Below are the code and all the weights of a small trained network. Each question names an input and a target symbol and asks about switching units off, where a switched-off unit gives its printed mean instead of its output.

import numpy as np


def w(rows, s, z=0):
    codes = np.array(rows[::2]) - 128.0
    scale = np.full(codes.shape[1], s)
    scale[-1] = z or s
    return codes * scale


def f(y):
    return y / 2 * (1 + np.tanh(0.7978845608 * (y + 0.044715 * y**3)))


def softmax(a):
    e = np.exp(a - a.max(-1, keepdims=True))
    return e / e.sum(-1, keepdims=True)


def log_softmax(a):
    a = a - a.max(-1, keepdims=True)
    return a - np.log(np.exp(a).sum(-1, keepdims=True))


def net(x, mask):
    ids = ['αβγδηθλμπστφψω'.index(c) for c in x.split()]
    T = len(ids)
    res = E[ids] + P[:T]
    u = 0
    for l in range(3):
        q, k, v = (res @ M[l].T for M in (Q, K, V))
        z = softmax(np.where(np.tri(T) > 0, q @ k.T / 3**0.5, -1e9)) @ v
        res = res + np.where(mask[u], z, O[l][:, -1]) @ O[l][:, :-1]
        u += 1
        y = f(res @ A[l][:, :-1].T + A[l][:, -1])
        res = res + np.where(mask[u : u + 4], y, B[l][:, -1]) @ B[l][:, :-1]
        u += 4
    return log_softmax(res[-1] @ U[:, :-1].T + U[:, -1])


Q, K, V, O, A, B = {}, {}, {}, {}, {}, {}
E = w([
[95,205,147,133,191,170,95,237],'α',
[119,136,2,194,50,126,172,86],'β',
[57,198,184,131,86,171,153,111],'γ',
[147,179,19,172,151,101,146,127],'δ',
[122,44,26,166,92,151,64,169],'η',
[57,191,178,99,37,130,144,33],'θ',
[194,183,153,119,248,204,158,176],'λ',
[135,40,107,77,158,148,20,173],'μ',
[194,86,27,48,173,129,54,147],'π',
[63,212,34,178,218,70,108,215],'σ',
[44,31,102,39,198,195,168,180],'τ',
[54,211,113,38,158,72,144,221],'φ',
[48,186,115,115,219,147,53,53],'ψ',
[211,175,105,140,85,128,109,121],'ω',
],0.014)
P = w([
[110,210,131,152,43,255,130,91],'0',
[88,131,62,112,200,159,50,171],'1',
[82,135,78,137,196,154,90,163],'2',
[131,133,126,105,120,136,141,111],'3',
[113,131,134,114,120,152,128,115],'4',
[106,150,76,188,181,142,140,104],'5',
[116,144,112,91,159,106,112,127],'6',
[128,137,92,113,116,164,119,72],'7',
[160,146,110,68,140,133,90,99],'8',
[151,124,86,74,82,84,99,130],'9',
],0.0093)
Q[0] = w([
[149,112,211,163,172,51,144,129],'0.h1',
[145,158,2,168,117,155,127,143],'0.h1',
[89,147,226,132,39,62,225,52],'0.h1',
],0.0065)
K[0] = w([
[121,32,63,72,186,27,157,77],'0.h1',
[255,88,167,168,99,97,123,61],'0.h1',
[97,53,151,179,135,99,90,136],'0.h1',
],0.0057)
V[0] = w([
[15,83,191,242,94,71,125,78],'0.h1',
[74,168,115,148,93,63,183,106],'0.h1',
[93,194,220,55,254,112,186,124],'0.h1',
],0.0058)
O[0] = w([
[56,163,156,95,122,147,25,138,3],'0.h1',
[79,184,94,109,137,8,101,121,113],'0.h1',
[83,115,81,96,76,108,163,187,110],'0.h1',
],0.011,0.0041)
A[0] = w([
[255,102,218,93,89,189,138,106,13],'0.n1',
[146,58,164,207,160,81,211,163,155],'0.n2',
[135,100,167,133,168,228,118,56,3],'0.n3',
[61,122,135,73,202,78,57,82,102],'0.n4',
],0.0044,0.0024)
B[0] = w([
[148,139,89,88,126,120,152,112,184],'0.n1',
[78,150,109,119,126,125,102,98,230],'0.n2',
[174,72,8,128,88,46,103,116,148],'0.n3',
[159,87,140,136,55,146,179,113,254],'0.n4',
],0.013,0.00087)
Q[1] = w([
[137,3,184,135,93,85,27,169],'1.h1',
[54,138,106,140,212,191,88,47],'1.h1',
[112,168,5,34,170,171,49,105],'1.h1',
],0.0047)
K[1] = w([
[205,46,139,238,142,113,95,159],'1.h1',
[191,101,82,132,22,202,248,177],'1.h1',
[88,253,218,127,25,78,220,139],'1.h1',
],0.0047)
V[1] = w([
[172,201,149,202,207,63,120,248],'1.h1',
[194,53,253,195,149,195,139,228],'1.h1',
[41,34,92,215,243,176,79,102],'1.h1',
],0.0044)
O[1] = w([
[178,149,137,130,135,194,35,249,92],'1.h1',
[149,133,51,72,120,214,146,86,3],'1.h1',
[96,192,8,95,119,104,99,67,121],'1.h1',
],0.011,0.0042)
A[1] = w([
[85,50,180,97,214,190,158,90,6],'1.n1',
[224,154,198,155,92,121,60,134,206],'1.n2',
[181,200,176,71,230,163,216,200,100],'1.n3',
[117,253,66,212,83,121,140,185,156],'1.n4',
],0.0045,0.0023)
B[1] = w([
[231,254,25,82,103,55,84,126,117],'1.n1',
[145,144,171,118,155,104,173,38,162],'1.n2',
[138,117,62,184,45,100,135,84,251],'1.n3',
[136,134,132,81,248,197,15,128,253],'1.n4',
],0.008,0.0028)
Q[2] = w([
[41,48,134,137,98,157,161,98],'2.h1',
[211,130,189,172,2,166,108,156],'2.h1',
[71,146,55,190,167,196,136,144],'2.h1',
],0.0055)
K[2] = w([
[153,175,68,245,139,195,175,254],'2.h1',
[26,38,178,104,207,58,95,115],'2.h1',
[38,108,136,153,81,127,163,19],'2.h1',
],0.0038)
V[2] = w([
[86,120,98,127,2,134,159,103],'2.h1',
[94,110,74,59,150,74,62,107],'2.h1',
[240,72,82,172,89,63,99,173],'2.h1',
],0.007)
O[2] = w([
[150,58,86,115,61,141,157,133,26],'2.h1',
[64,9,103,165,123,149,64,161,254],'2.h1',
[102,70,172,215,141,187,101,167,255],'2.h1',
],0.012,0.0014)
A[2] = w([
[102,98,134,156,128,36,3,91,3],'2.n1',
[54,135,223,81,70,202,70,42,173],'2.n2',
[97,55,128,187,45,129,6,115,64],'2.n3',
[89,133,175,203,87,160,98,148,63],'2.n4',
],0.0055,0.0026)
B[2] = w([
[70,122,73,179,56,91,147,48,215],'2.n1',
[155,110,54,155,151,62,174,179,174],'2.n2',
[30,253,252,71,73,154,149,141,254],'2.n3',
[85,143,117,82,39,45,105,110,169],'2.n4',
],0.0075,0.0041)
U = w([
[166,213,80,42,112,229,63,157,193],'α',
[150,144,69,173,100,101,54,57,190],'β',
[129,183,101,39,124,112,128,106,169],'γ',
[151,161,98,146,166,139,56,105,103],'δ',
[108,114,92,165,49,163,67,139,98],'η',
[125,93,147,136,92,35,187,116,4],'θ',
[187,155,54,175,76,143,161,199,153],'λ',
[102,48,157,84,120,209,109,110,201],'μ',
[141,17,127,200,147,138,111,132,237],'π',
[123,175,64,138,141,112,34,174,6],'σ',
[85,74,51,56,160,145,161,117,67],'τ',
[163,149,177,150,88,91,111,254,111],'φ',
[123,115,49,102,110,88,93,93,147],'ψ',
[220,161,152,146,107,159,76,79,177],'ω',
],0.0059,0.0025)

Each question gives the input, a string of symbols that net reads in full, and the target symbol t.
The units are the heads (3 rows each of Q, K, V and O) and the neurons (one row each of A and B). Each row of codes is followed by its name. A weight is (code - 128) times the scale printed after its matrix; where a second scale follows, it is the last column's (O, A, B and U).
mask holds one flag per unit, layer by layer, with each layer's heads first. A switched-off unit (its flag False) gives its mean, the last column of its rows in O or B, instead of its output. The means were averaged over made-up inputs and are rounded, as every weight is.
A unit's drop is (log p(t) with every unit on - log p(t) with that unit switched off) / (log p(t) with every unit on - log p(t) with every unit switched off).
The circuit of an input: a set's keep is (log p(t) with only the set's units on - log p(t) with every unit switched off) / (log p(t) with every unit on - log p(t) with every unit switched off). Starting from the 12 units with the biggest drops (on a tie, the unit counted first), units are removed one at a time, each time the one whose removal leaves the highest keep (on an exact tie, the one counted first), for as long as the keep stays at least 0.8.
units of the circuit, in order: the units of the circuit, biggest drop first
most important unit: the unit with the biggest drop
top k neurons: the k neurons with the biggest drops, biggest first
top k neurons in layer l: the k neurons of layer l with the biggest drops, biggest first
input θ φ μ δ γ φ, target θ: units of the circuit, in order => 1.h1, 0.h1
input π ψ σ, target π: units of the circuit, in order => 0.h1, 2.h1, 0.n3
input φ η π τ η β π δ α φ, target φ: top neuron => 2.n1
input φ π ψ, target φ: units of the circuit, in order => 1.h1, 0.h1
input ψ τ τ ψ, target ψ: units of the circuit, in order => 1.h1, 2.h1
input π η α π π α, target π: units of the circuit, in order => 0.h1, 2.h1, 0.n3
input γ σ σ, target γ: top 2 neurons in layer 1 => 1.n4, 1.n3
input λ μ φ μ μ η, target λ: units of the circuit, in order => 0.h1, 2.h1
input μ ψ π μ β φ μ, target μ: top 2 neurons => 2.n3, 0.n3
input ω τ φ π, target π: top 2 neurons => 1.n1, 2.n3
input λ μ γ η σ λ, target λ: units of the circuit, in order => 0.h1, 2.h1, 1.n3
input α η λ, target α: top 2 neurons => 0.n2, 0.n4
input α α ω, target α: units of the circuit, in order => 1.h1, 2.h1
input η τ σ π σ α σ, target η: most important unit => 2.h1
input β δ γ η, target β: units of the circuit, in order => 0.h1, 2.n1
input τ η λ, target τ: units of the circuit, in order => 1.h1, 2.h1
input π ψ λ, target π: top 3 neurons => 0.n3, 2.n3, 0.n1
input η μ π, target η: top 3 neurons => 0.n3, 2.n3, 2.n1
input ω α μ ω ω, target ω: units of the circuit, in order => 2.h1, 0.h1, 1.n2
input λ γ μ, target λ: most important unit => 0.h1
input θ θ λ, target θ: top 2 neurons in layer 1 => 1.n4, 1.n3
input φ μ π λ δ, target φ: units of the circuit, in order => 1.h1, 0.h1, 2.h1
input π β β, target π: units of the circuit, in order => 0.h1, 2.h1, 0.n3
input μ θ η σ ψ α α, target α: top 2 neurons => 1.n4, 2.n1
input α α λ β β λ α, target α: top 2 neurons in layer 2 => 2.n1, 2.n2
